Below are the code and all the weights of a small trained network. Each question names an input and a class and asks about switching units off, where a switched-off unit gives its printed mean instead of its output.

import numpy as np


def w(rows, s, z=0):
    codes = np.array(rows[::2]) - 128.0
    scale = np.full(codes.shape[1], s)
    scale[-1] = z or s
    return codes * scale


def f(y):
    return y / 2 * (1 + np.tanh(0.7978845608 * (y + 0.044715 * y**3)))


def log_softmax(a):
    a = a - a.max(-1, keepdims=True)
    return a - np.log(np.exp(a).sum(-1, keepdims=True))


def net(x, mask):
    res = np.array(x, float).reshape(1, 7) / 4 @ E
    y = f(res @ A[0][:, :-1].T + A[0][:, -1])
    res = res + np.where(mask, y, B[0][:, -1]) @ B[0][:, :-1]
    return log_softmax(res[-1] @ U[:, :-1].T + U[:, -1])


A, B = {}, {}
E = w([
[130,137,130],'x0',
[255,67,109],'x1',
[125,109,117],'x2',
[137,217,165],'x3',
[114,80,241],'x4',
[129,139,133],'x5',
[124,84,113],'x6',
],0.0072)
A[0] = w([
[109,67,108,245],'n1',
[67,166,143,114],'n2',
[112,86,213,103],'n3',
[201,122,128,80],'n4',
[143,62,92,127],'n5',
[152,173,21,138],'n6',
[48,121,101,135],'n7',
[137,112,206,102],'n8',
[148,172,135,253],'n9',
[97,178,174,129],'n10',
[185,99,199,121],'n11',
[165,194,223,144],'n12',
[194,232,207,207],'n13',
[10,128,118,89],'n14',
],0.013,0.0079)
B[0] = w([
[66,68,171,232],'n1',
[208,77,68,180],'n2',
[93,220,17,179],'n3',
[245,153,35,150],'n4',
[116,166,118,171],'n5',
[89,199,162,210],'n6',
[152,81,104,176],'n7',
[119,239,78,162],'n8',
[65,40,197,240],'n9',
[148,133,157,185],'n10',
[120,139,68,177],'n11',
[110,102,77,205],'n12',
[110,67,113,255],'n13',
[254,132,43,193],'n14',
],0.008,0.0081)
U = w([
[255,131,86,1],'0',
[113,127,128,225],'1',
[112,132,129,202],'2',
[81,244,80,49],'3',
[118,107,132,114],'4',
[127,124,139,158],'5',
[133,120,142,124],'6',
],0.02,0.0059)

Each question gives the input, the list of numbers given to net, and the class t.
The units are the neurons (one row each of A and B). Each row of codes is followed by its name. A weight is (code - 128) times the scale printed after its matrix; where a second scale follows, it is the last column's (A, B and U).
mask holds one flag per neuron, in row order. A switched-off neuron (its flag False) gives its mean, the last column of its row in B, instead of its output. The means were averaged over made-up inputs and are rounded, as every weight is.
A unit's drop is (log p(t) with every unit on - log p(t) with that unit switched off) / (log p(t) with every unit on - log p(t) with every unit switched off).
The circuit of an input: a set's keep is (log p(t) with only the set's units on - log p(t) with every unit switched off) / (log p(t) with every unit on - log p(t) with every unit switched off). Starting from the 12 units with the biggest drops (on a tie, the unit counted first), units are removed one at a time, each time the one whose removal leaves the highest keep (on an exact tie, the one counted first), for as long as the keep stays at least 0.8.
units of the circuit, in order: the units of the circuit, biggest drop first
top k neurons: the k neurons with the biggest drops, biggest first
drop of u: that unit's drop, to one decimal
input [6,-4,-5,-3,6,2,-1], class 3: units of the circuit, in order	[n3]
input [3,-6,-5,5,-8,-3,8], class 1: units of the circuit, in order	[n3; n9]
input [-6,6,-3,-2,8,6,7], class 3: units of the circuit, in order	[n3; n8; n11]
input [-2,-1,6,-4,7,-2,6], class 3: top 4 neurons	[n3; n9; n8; n13]
input [0,5,0,3,6,4,-3], class 3: units of the circuit, in order	[n8; n3]
input [-6,-7,1,7,1,-3,-3], class 0: top 3 neurons	[n14; n2; n1]
input [-6,3,6,8,-7,-8,-6], class 2: top 4 neurons	[n9; n13; n3; n8]
input [-4,-6,-5,-3,-6,7,-8], class 1: units of the circuit, in order	[n9; n3]
input [-4,-7,3,8,3,3,-6], class 4: top 4 neurons	[n9; n13; n4; n12]
input [-6,0,-7,5,-7,-8,-5], class 2: drop of n9	0.7
input [7,-8,-7,4,4,-4,-3], class 0: drop of n14	0.4
input [-1,-8,6,1,-7,0,-8], class 0: drop of n2	0.3
